Each row has two labels, one from each of two sets.
[-11   1  -6   0  -4  31   1   6 -12 -11  14 -11   0  -7  -1   3  -3   5
  -2   4  -1 -11  -4  -6  21   5  -7 -14  -8  -1   4  -5   0  -7  22  -7
   6 -11  -3  -7 -37  -8  -7  19  -7   8]	Kor & tava
[ -6  11   4   2  12   9  -5  90 -11  -3   8 -16   5   4 -13   5  -3   6
  -2   5   7  -6  -8 -13  46   7   1 -18  -6   0  -4   2   0 -25   2  -2
  34   0   4  -5 -64  -3   9  13  26   0]	Kor & tava
[-22   0  -1   4  -7  36  -9 -14   7  10 -12 -12 -36  -6  -5  10  -9  11
   6   4  -3   5  16  -9   1   1   0 -22  25   4 -16  20 -11  -6  27  -5
  28   4  29 -33  17  24  26  -8  -5   8]	Diro & tava
[-13   2  -8  -7  -7  46   1  -1  -7  -4   6  -5  -8  -5   5  -1   2   6
   1 -19 -10  -6  -5 -14  13   0   0  -8  -9  14   3  -1   1  -8  22  -7
  11  -4   1 -13 -15  -5   5  18  -7  64]	Kor & tava
[-23 -18  -9  -6 -24  10  -3   6  -2 -16  -6   3   0   5  -7  -8 -13   1
   0 -10  20 -12   4  -7  37 -13  -2  -7 -13  -1 -15 -22   5  19 -25  -4
 -42 -18  17   6  15 -19   1  -2   5  13]	nefi & bep
[ -6  -1  -7  -3 -10   5   1   8   2   5   7  -9  -1 -21  -1   3  -3  -8
  -2  -8  25 -11  -7  -6  49  -5  21 -18   4  -5 -11 -10   1  -1 -12   0
 -19 -12   4  18  19  -5   3  -9 -16   4]	tak & tava
[-13  -8  -6  -3   0  11   3  17 -22  -9   3 -15  11  -1  -7   3  -7   7
  -4  -2   4  -4 -11 -10  33   3  -9  -4  -8 -11 -10 -32   0 -17  -4 -20
   5 -10   6  -8 -39  -9   6   2   3  11]	Kor & tava
[-12  12  -5  -4 -21   0 -19  12   5  13   7  -3   9 -12 -14   0  -3  -6
  -7  -8  25  -8   2  -8  34 -15   8  -9   5  -8 -14   8 -12   2   8  -6
  -6  -5  14  16  -5  15  -5  -2  -4   2]	tak & tava
[-22   2 -14   0  34   8  -5  15  -5 -13   3   4  16   2  -6  -4  -6   4
 -10  -2  18  15 -10 -22  -9  -3 -11  -9  -4   7   1  12  -3 -40 -10  -4
   3  16   3  -7 -23  -7   9   1  10  11]	Diro & tava
[  1 -10  -5   2  19  38  -1  17 -15  -8   4 -23  -1  -6   2   4   0  14
  -1   2  -1 -10   0  -5 -26   6  -2  -6 -14  -5 -17  -9   0 -12 -39  -5
  -2 -19 -10   1 -45 -13   4   5  -4  13]	Kor & bep
[ -3  -7  -2   1  14  22  -4  14 -28 -20   5 -24  -3   0  -9   5 -12   5
   8  -1  18  -8  -3 -11  30   7  -2 -18  -9  -2 -19 -10   2 -20  -7  -6
  16 -23  -8 -10 -54 -19  -1   4   3   9]	Kor & bep
[ -9   2  -6  -9 -14  90   0  -4  -8 -15   1  -8 -13 -14   3   0  -1   5
   3  10  19 -13   2   0  15   2  -4   1 -22   3 -19 -12 -12 -12  24  -1
  -9  -5  -2 -18  -2  -2   1  21 -25  16]	Kor & tava
[-28  -9  -2  -4 -11  -5   9  12  -1  -7   7   4 -11   8  -9   0 -14  11
   3  -2  24  -9  -7   2  22  -4  -3 -11  -5   2  -3 -18   4   7 -20 -10
  -6 -15   6  -3  20 -20   2   1   3  -9]	nefi & tava
[-19   1  -8  -5  11  26  -6  33 -12  -6   5 -10  -2   1  -8   4   1   4
  -2  -5  -5  -9 -12  -8  27  -1   8 -15 -13  -3 -12 -10   1 -16  -6  -9
   8  -8   4   7 -31 -11  12   5   4  10]	Kor & tava
[  5 -13 -12 -12  21   7   0  17 -13   7   6 -16   2   2   2   5  11  10
   8  -2  -9  -4  -1  -7  18   3  -2  -3  -5  -4 -11  -4  13   7   0  -2
   2 -14  -2   6 -62 -13  -5  -4  10   1]	Kor & Pom
[-21   4   2  -1  -5  20 -10   7 -15 -10  -1 -14 -20   1 -13   3  -9   9
   0   5   2   4  10  -7  16  -4 -10 -50  -8  12  -5   2   3   0  -4 -10
  27  -5  11 -16 -26  -2   3 -21 -20   9]	Kor & bep
[ 20 -14  -3   1   4 -10 -15  -6  14  18  13 -10 -10  -4   4   8   1  -5
  18  -5 -10 -11   0  -6  20  -1  26   2   6   2  -7  -6   9  25 -12 -18
   3 -29  -7   5  35   9  -6  -8   2  -4]	tak & Pom
[ 18   9  -3  -7 -31  60  -1 -17  -5  -5   1   1  -4  19   1  -9  11   2
   5   9  15 -11   7  -2  11   0 -13  -9  -4  -5  -1   0  -8  -1  41  -3
 -14 -10  -3 -12  -1  -3 -12  23 -11   4]	Kor & tava
[  0   0   0  -4  17  34  14  -6  -7   1  -7  -5  -4 -18  -5  -1   4  -2
  -7   1  13  -4   3   9  -9  64 -13  -8   9   2  -7  15  -1 -24   2   4
 -26  16   6 -10  15  14  20  -5  -1  -2]	Diro & tava
[ 11  -6  18   1  25  55   4   2  -4 -11  -9 -12 -10 -14   2   3  -3   6
   0 -11  16   9  -1  -9  -3   9  -2  -9   3  10 -16  22   0 -34  -1   7
  -6   7  -6  -5   5  -2  17  12  -7  11]	Diro & bep
[  6 -15  -5  -2  12  19  -8  10 -16  -3   8 -12 -12   6   4   7  -1  13
  14   9 -17 -10   2  -2   6   5  34  -1  -7   7 -15 -14   6   9  15  -3
  21 -22  -5 -11 -21  -5 -12  -7   5  -3]	Kor & Pom
[  6   4  -5 -11  19  32  -4   0  -1   4  -8  -3  -1 -21   5  -6   2  -2
   4  -5  16  -1   4  -2  -7   5 -10  31   7  11 -16   9 -11 -18   8   3
  -5  10  -9  -3  22   4  13   8   5   6]	Diro & tava
[-16  -1 -13  -6  -3  29  -9  -5 -12   5   3  -9 -27  -3  -3  -4 -12   2
  -2   5  -5  -1  -1  -8  15   7  -1  -7 -10   8  -8  -9   3  -7  17 -10
  20 -14   5 -22  -5  -1  -3   7  -5   7]	Kor & tava
[  6  -2   0  11  22  41   4   1 -11 -20   5  -4  14 -22   1   0   4  -1
 -15  -5  17   3 -11  -4  -4   4   0  -5  -1   1  -9   7  -8 -36  24   1
 -17  16 -12   3 -11   0   8   5   3   0]	Diro & tava
[-12 -10  -2   3  14   1  -2  23 -16 -10   5 -15  -6   7 -10   5 -12   6
  -2  -3   0   4  -5  -2  28  -3  -8 -11  -4   2  -9  -4   9   1  -7 -12
  17 -27   4  -7 -57 -13   2  11   2  -2]	Kor & bep
[  0  11  -8  -3 -27  39   4   5 -11  -6   3  -2  10   2  -1  -1   0  11
   0   5   1 -11   0  -6  25   2 -12 -21  -5  -3   1  -7   3 -15  28  -8
   2  -2  13  -9 -31   0   6  28  -5   9]	Kor & tava

Each row has two labels, one from each of two sets.
[  2  -7   1 -10  -5  -1  -2  -1 -19   1  -9 -17   3 -23  14  -3   0  25
 -19   4 -33  -3   3 -15   0 -15  11  15   9   8 -20   4  -5  10  -5  -2
  -1   6   0  -5   4  13   3 -73  -1   0]	lis & G
[ -8  17   2  -1   3 -21   7  -8   7   6   3  11   2  -4   8   3  10 -15
  -3  -5   5   4  -1  -5  43  -8  36   4 -11   8  14   9 -11  20  -7 -10
   9   8  -2   2   4   6  -7 -73   2   4]	poki & W
[ -7  10   4 -10   9  -3  10  -1  20   4   4  -1   6  19  12   4  -2 -18
  -8  -1  32   0  -5  -5  18   7  -4  -3   3  -8   4   8 -11  19 -15 -15
   6   1  19  58  -9  -5  -5   1   4   3]	poki & G
[  0   9   9  -8   5 -10   3  -8   9   4   6   9   1  10   7  13   0 -22
  -5   2   1   5   2  -7  14  -2   3  -7 -13  -7  -8   2  -5  17  -7  -9
   0  -1   6   3   5 -15   0   1  -3  -2]	tavip & W
[ -6  -1  10  -1   4 -18   7 -10   4  -1  18  21   8   1   2  13   4 -29
   4  14  25   1  -3  -1  18   3   1  -9  -8  -5   7   0  -1  22 -11  -7
  10  -5   1  -3  -1  -9 -12  20  -5  -2]	poki & K
[ 14  12   4  -2  16 -11  -9 -12  -1   4  22   3  -4  12  15  36   4 -17
  10   0  21   8  -1  -9  24  15   5 -13 -20 -14 -12  13 -13  31 -16 -10
   7   7   6  10   2  -8  -2  34   1  -1]	tavip & W
[ 15  -2  -1  -1  -7   0  -8  -2 -17  -8  -5 -32 -13  -9  19   7   4  28
  -7   1 -39 -18   4 -14  -8 -13   3   2   6   9 -16   3  18  28  -2   1
  -1  16  -6   2  -1   5   4 -68  -6   4]	lis & K
[ -7  17   1  -4  12 -17  -2 -14   8  -6  20  15   5  -2  -4  10   6 -35
   3   0  12   6   8  -3  33  -5   7 -10 -14   4   0   3  -3  15 -13  -3
  13   1   5   0   4 -13  -8  37  -7   3]	poki & K
[  4   6   9   6 -23   2 -11  -3  15   4   5  10   1  30  23  17  -2 -20
  -2  -3  21   2  -2  -4  15  41   0   2   1 -14 -26   9  -4  30 -14 -14
   0  -9  -3   4  -5  -9 -11  24  -9   6]	tavip & G
[  3  -9  -3   2 -12  -1  -9  -5 -23  -3  11 -14   8 -33   1  -4  10  20
   6   0 -36 -12   7  -6  -4  -8   4 -19  -5  33   5 -17  13   9  17   2
   0   6 -10 -73  -3  15  -4 -45  -7   8]	lis & K
[ -4  12   5  -8   5 -22   4  -1   7  11   6   9   6  15  11  11  10 -31
   8  -2  29   8  -4  -2  31  -1  -1 -17  -1  -5   5  12   4  19 -19   6
   3  -1  11   6   3  -8 -11 -23   1   1]	poki & W
[ -1   6   1  -7   4 -13   5   2   8   9   3   2   9  25  16  -7   3  -5
   1   1  15   7  -2  -1  31   1 -16   6   8  -5 -10   7  -5   4 -11 -10
   0  -1   5   6  -1   0   2 -23   1  -3]	poki & G
[ -6   5  -2   2   6 -19   3  -9  13   6  18  13   2  17  19  23   7 -21
  35   6  25   7  -3   3  22  12   9 -14 -11  -2 -35   7   1  23 -10 -12
   7   3   4  10   8   1 -10   6  -6   2]	poki & W
[  7  -4   3  -3  -7   4 -10 -21   6   4   0 -22  -1   8  11  13  12   8
  -4 -13 -23  -2   1   1   0   1   2   3  -1  -8  -6   1   9   5   3  -3
  -3  15  -8  -1   2   9 -10 -46  -8  -6]	lis & W
[  3   4   5  -3  -5   7 -11  13   6   6  -8  -4   7  43  20  15  -6  -7
  -4  -8  -1  -2  -4  -3   7  10   9  -1  12 -21 -19   7   5  17  -9 -11
  -9   2   8   3   2  -8 -11  -7  -1  11]	tavip & G
[ -8   6  -1   1   3 -15  10   5   9   6  13  -8   2  40  12  -5   3 -10
  30  -2  34  -2  -5  13  21  -8   1   2 -12 -13   1   8  23  11 -15  -5
  -3   1   5  17   0   7 -11  -2  -5   1]	poki & K
[ -7   7   7  50   7 -26  12  -7   6  -7   7   6   8   5   9   2   5 -16
   9   3  31   3  -6   5  31  -2   4  -9 -18  -6   6   5  -7  20  -8  -3
   8   5  -5   8   4   2  -2 -34  25   5]	poki & W
[  8   2   4   7 -13   2  -6  -3 -21   0  19 -14  -1   8  23  20   3   3
   6   5 -23 -10   6  -5  -1   6   3  -9 -13  -6 -15   9  17  26 -20  -6
   2  12   3   6   2  -4  -6 -16 -21  -6]	lis & W
[ -8   6  13   1  13   5  -7  -3  16   3   9  12   1   0  15  26   1 -14
  -6   0  21   5  -5  -3  12  17   0  -8 -16 -10 -17   6  -9  19 -11 -10
   6  -9  20  -4   3 -22  -1  45  -3  -3]	tavip & F
[ -6  46  -2  -4  -3  -6  11  -4  -1  -2   6  -8   2   2  -8 -12  -1  -6
 -29   7  21   3   6   3   0 -23  -7  21   0   4  17  -7   1  -4   0  -1
   4   1   3   8   0   0  14  19   0  -2]	poki & W
[-17   2   7 -16   2 -10  11   4  18   0   1  10   6  22  17  -4   6   8
  11   1  39  -1   0   9  23   1   4   1   0  -2  -2   5  -5  16  -4  -7
   3  -5   4  12  -9  11 -12 -19  -2  -6]	poki & G
[  8 -11   0  -8  -6   6  -7   6 -17 -11  -9 -12   1 -38  15 -10  -4  25
 -22   6 -27  -6   6 -13 -11 -14   8  10  15   6 -31   2  -8  20   7  -4
   3  -7  -6  -3  -3   6  -6 -16  -6  -1]	lis & G

Each row has two labels, one from each of two sets.
[ -9  -4  12   8   6  20 -10  -9 -25 -12  31 -43  49   1 -16  -3  10 -13
  17   2 -15 -53  -1 -25 -10  -9   5  37   3  22  -6 -10  15  -2  60 -22
 -27   6  12  -4  19   4  45  -9  -1 -10]	[18] & (76)
[ 19   9 -22  -3  -4  13  18   2  -8   0   9 -30 -16   1  -4   6 -10  -8
  24  -9 -18  -7   0   8 -14 -15   3  14   0   9  13  -6  -4   2  13  -6
   0  -9  -1   0 -22  -1  15 -11   8  -2]	[16] & (76)
[ -3   1   8  -6  -1  -6   1  -9  -1 -10 -10 -10  18   4   5  -6   4  26
 -14  -8  15 -39   4  -2   1   1  -1   9   2   3   6 -14  -5 -13   6  16
  -4   8   6  -7 -16  -8 -12   0  -5  -4]	[15] & (76)
[  3  -3   6 -21   2   5   4 -14  -8  -6  11  11 -18  -2 -15   3 -18 -14
  14  17  -2 -32  12  -7  -3   0   1  -8  -2 -18  14   2  11   7  -3   9
  11   9  -2   0 -16   1  -4  23  -3 -11]	[16] & (75)
[ -4  -5  18 -22  -1   2 -11 -20  -3  -9  15 -29   0  -3 -30   5  10   3
 -10  -6   3 -47  27  -7   0   5   5  17   0  -9   4  -4   3 -10   9  11
  10   7   8   0   0  35 -26 -10   0  -9]	[15] & (76)
[  8  15  -1 -28  -3  19   7 -10  -7  -8  11  -6  -9   0 -18   3 -13  20
 -23 -10  -4  -2  13  39 -16   8  -4  17  -6 -12  -7 -18  -7  -4  -9  12
 -22  21   4  -9 -34  25 -34 -10  -6  -3]	[14] & (76)
[ 20   6   9 -14  11  -1  -1 -15 -15  -4   5 -32  11   0 -17   0  21  51
  -5  -4 -12 -20  11  -5 -12   5   4  25   1  -3 -47  -3 -12  -2  28  -7
  49  24  17  -9 -35   4  -4 -10  -2 -15]	[15] & (76)
[ -5  -7  23  -6  -1   9  -8  -9 -16   4  17 -25  11  18   3   1  12  -9
  -4   3   1 -57  16 -31  -5  19  11  32  20  13   2   5  15   3  46   4
   2  14   5  -9  19  10   9  -3   5 -11]	[16] & (77)
[  0   3  19  -7 -10  -1  13   7   7  -6 -13 -19 -13 -12   1   1  -6  -2
  -1  -6 -24  -6 -19  15  27  -5   4 -16   4  -8  -8  -5 -10  -3   1 -14
  43   0   1   7 -26 -16 -12   1   1  11]	[15] & (77)
[ -1   0  19 -14 -15   9  12  -2   9   7  -2 -39 -40   5 -23   6 -17  -7
 -15 -11   9 -42  28   8  -1  16  -2   0  -2 -12  26 -14 -22   0   6  11
  40   4  -2  -7 -20  30 -39   8   4  20]	[18] & (77)
[  0   5   9 -45  -1 -10  -3  -9 -11 -10  17  11  -4   5 -13  -5 -15  13
 -22   7   3   6   3  -2 -14  16   1 -17  -5   1 -11   4   9  -8  -2  26
  25   3 -14   4 -18  17 -31  36   8  -8]	[15] & (75)
[ -4  -5   7  -1  -3  19 -11  -5 -23  -8  35 -40  29  -6  -3  -2   1 -12
   8   3 -23 -42  -7  -8 -11  -5   5  44   7  13   4  -8   9  -5  35 -18
 -35 -16  12   1   6  15  31 -13   2  13]	[16] & (76)
[ -5   1   5 -25  -8   1  13  -9   1  -1  14   4 -38  -4 -20   2   0   9
  -6  -3  -8 -17  14  13 -10   0   7 -11  -7 -17  -2 -13  -4   1   8  -6
  49  20   7 -10   3  14 -37   1   1 -16]	[15] & (76)
[  7   0  12 -16   2   5  -5   8  -3  -1   7 -21 -32  13 -28   1  -3  -8
 -14  -4  -1 -12  30 -19   3   3   2 -14   8   4  -1 -15  -4  -3  -1  11
  51   6  14 -15   6  13 -52   7  -2  -3]	[16] & (76)
[ 12   3 -13  -8   5  -6  -8  -5 -45 -19  34   1  56   0  20  -2   7  -4
  20   6 -34  17 -31 -14 -18 -11  13  31   2  -3 -10  10   3  -2  19  -6
 -80 -13  -7   8 -18 -13  44   6   0   5]	[16] & (75)
[  6  11  -4  16   0  11  -9 -10 -28  -4  17 -29  24   2  -4  -2  -1 -10
   0   7  -6 -19  10  -5 -17  -6   1  31  14  15 -15   8  -7  -3  21 -22
 -35 -18  15 -11 -18  -6   7 -14   4   1]	[18] & (76)
[  4  -5  17 -44  -6   7   1  -3  -2  -6  15 -26 -16  -2 -18   4 -13 -11
  -6  -6 -16 -13   3   1  -6  -5  -1  -2   7   1  -5 -14 -10  -3  31   1
  45   7   2   2  -8   6  -8   0  -2   0]	[18] & (76)
[ 23   2 -11  -7  -3   1   6  -1   4  -4   5  -2 -24  -7 -11  -1 -11   1
  16   0 -16  26  -6  17 -24   0  -3   5  -1 -15   8  26  -3   9  -6  -1
  -1   1 -11  -4  -2   9 -13 -23  11   1]	[18] & (75)
[  0  -1  18 -26 -21   7  14  -9   3   1   6 -34 -17 -10 -26  -2  -8 -15
  -7  10 -15 -31   1   2  15  -5   2  -5   2 -10   9  -3 -15   1  33  -1
  51   8  13   6 -23   4 -23  11   5  -1]	[18] & (77)
[  8 -11  12   2 -18  12   8  -8  -7   2   3  -4 -24  -5 -11  -7 -13  -7
  11  -6 -16 -33  13   7 -13  10   6  21  11  -5  25   5  18  15  15   0
 -32   1 -14   3  19  17  -1 -16   9  -9]	[18] & (75)
[  6   3  -1  -7   0   5   5 -11 -19 -19  26 -24  14  -2 -17   6   8  24
 -20  -2 -17 -11  -2   3 -37   4 -12  25   2 -14  -9   3  -2  -2   2  -2
 -15  19   8  -1 -12  12 -24 -19  -2   0]	[15] & (76)
[  3   1  15 -16  -8   9  -1 -15 -23  -5   8 -14 -15  14 -19  -6  -9  -4
 -13  -1 -11 -16  15   4   7  -2  -3  12   5  -4  20   0  -7  -9   2  19
  -1  11  -7   1 -20  11 -20   8   9  -6]	[14] & (76)
[ 17   7  15 -15   7  -2   5  -5  -8  -4   3 -11  16  -7  -6   3   2 -14
  -9   9   0 -36   2  -1 -34   2  -7  27   4  15  -2   6  -4   5  22  -3
   0 -11  12   2 -22 -12 -27 -14   0 -16]	[15] & (77)
[ -3   3   7  -8   2  -1  -2  -1 -14  -1   2 -10  -6   0   4  20  -3  -1
 -17  -8  -6  16  -2  -2  -6   8  -2  -7   4  17  -7  17   0  -2   2   4
  17   0  -4   5  -5  -2   5  -5   3   4]	[16] & (76)
[ 12  10   8  -1   2  16   5   5 -16  -5   5 -28   8  -2  -1  -8   3 -22
  38  22 -14 -30  10 -16   4 -29   3  17   1   1  -3   6  10  -4  35 -19
   4  -5  18  14 -11 -15  29   4 -11 -29]	[18] & (77)
[  8  -3   0  -7  -7  14   7 -12 -22  -3  -4 -27 -21   2 -32   5   2 -16
  15  -2 -29 -14   8  21  -9  -7  12   4  -6 -28  10 -11   0   7  21  -7
  27   3  12 -15 -17  12 -16  -8   4   5]	[16] & (76)
[  6   7  -8 -14  -1 -14  -4 -16 -19 -20   3 -18  21   0 -21  -5  -3  18
  -8   2 -14   6 -16  -9 -33  16  -4  31  -1 -13 -18  17  12  -6  14  -3
 -24   1   2   1 -27  -1  -9 -17   5  -7]	[15] & (76)
[ -6   0   6 -17  -7   0   1  -1 -14  -6   5  -3  15   8 -12 -14 -16  -2
   7  34  -5 -24  12 -12 -10   6   3  16  -4  -9 -15  12   9   2   5   3
 -11  12  11   2 -11   0 -15  12   5 -10]	[15] & (75)
[  8   6  10 -25  -5   8   3 -10  -8   0   8   4 -29   0  10  -2 -12 -19
  -1  10 -12  -8   0   4 -13  -1  14   9  -2 -12   6   4   6   4  22   2
  28   8  -2  -3   6  16   2   8  -9 -17]	[18] & (75)
[  5  -4  15 -26   1   7   5  -1  -5   4   1  -5 -36   1 -42   7 -21  -6
 -13  -5  -3 -23  21  13  -2  -3   6 -11  -8  -6  27  -8  -4   6  -5  24
  48  -2  20   2 -24  11 -35  21   0  -1]	[16] & (76)
[-24  -4  25 -28  -4   0   4  -6 -11  -8  11 -36  16   4 -35   1   2  -8
 -27  12  23 -82  42 -87  20  15   5  15  18  -1  14 -36   9   4  29  22
   2  21  20  -8  -9  28 -41  26   3 -20]	[15] & (76)
[  8   5   4  20   2  33   2  -3 -39   0  20 -28  23   0   5   1   6   6
  -8 -10 -11 -11  -7   8 -13   0   0  44  11  29  -2  12   0  -6  22 -10
 -48 -17   5   1 -16   1  29 -26   0   7]	[16] & (76)
[ 10   1   5  -1   1   2  10  -1 -16   3  19 -19  20   6  -5  -7 -19  -2
  10   1 -25 -17 -11 -12   3  -9   8  20  -2 -16 -10   3  -4   1  28 -11
   4  -4  -6   9  15  14  18 -14 -23  -5]	[14] & (75)
[ -5   0  11 -10  -3   5  -4 -12 -16  -4  16 -24  21   0 -11  -7   3 -15
   0   3 -13  -9  -4 -10 -21  -2   8  16   0  20  -5  -4   2   2  28  -3
 -10 -17   4  10 -20   1   6   8   0   3]	[16] & (76)
[  2   0   6  12 -16  12 -17  -5 -49  -9  37 -24  21  10 -26   2  16 -22
   6   8  -6 -17  17 -19 -14   9  11  56  10  32  -5   0  14  -2  43  -8
 -70   1  12  -5  -5  10  25  -5  -7  -6]	[18] & (76)
[ 13   7  14 -25  -5   6  14  -3  -6  -2   5 -50 -55  -5 -30  14 -13 -18
 -17  -2  -3 -35  37  19   4  -2   1  10   7 -17  18 -34  -4  10  -3  15
  31  19   7  -6 -24  32 -55   5   5  -8]	[18] & (76)
[  7  -7  16 -39 -15  14  23  -4  29   6 -22 -12 -87  -5 -34  -4 -26 -18
   4  -5   4 -49  43  -3  -5  15  13 -37   5 -28  40 -13  14  11 -16  23
  87  36   0  -2  23  40 -63  19  -6 -10]	[18] & (75)

Each row has two labels, one from each of two sets.
[ 10   0 -14  -3  -6   0  -3 -10   5   2   9  -5  13  -2   1 -29  -8   0
 -16  20   6  -7  -3  -3   2  -2   4   8   3   0   0  -2   3   4  -6   3
  -5 -11   2   0   1 -14  -1  -6   0   2]	[20] & gogi
[  1 -29 -19  -3   6  -2 -11  -4  -8  -8   3   2 -11  11  33  25  -5   5
  11  -7 -24  12  23  -3 -24  19 -21  17   3  -3  11   1  15  -8  -5 -14
  -3 -22   8   1  22 -17  10 -11 -14   1]	[21] & bikol
[ -1 -10  -9  -3   0   3  -5 -11   9   4   6   2   8  11  10  -3  -6   6
 -19  11   1   6   2  -5   1   6  -6   7   3  -2   5   0   1  -2  -4   0
  -3 -12   9   5   2 -10  -2  -8  -3  -2]	[28] & zemot
[  5 -17 -22  -5  -8   1  -7  -9   3  -1   5  -6  -2  -1  21  -8 -11   1
  -5  10 -13   7  12  -6 -16   9  -3  15   6  -4   6   0   7  -1  -4  -3
  -5 -18   5   3  12 -17   5 -14  -8   3]	[20] & zemot
[  5 -15 -20  -4   4   0  -2 -11  10   2   8  -2   9   7  -1 -22  -4   2
 -10  19   7   2   5  -5  -3  -2  -4  11   2   3   8  -4   6   0  -1   6
  -4 -12   3   2  -1 -16  -7 -10  -2  -3]	[20] & gogi
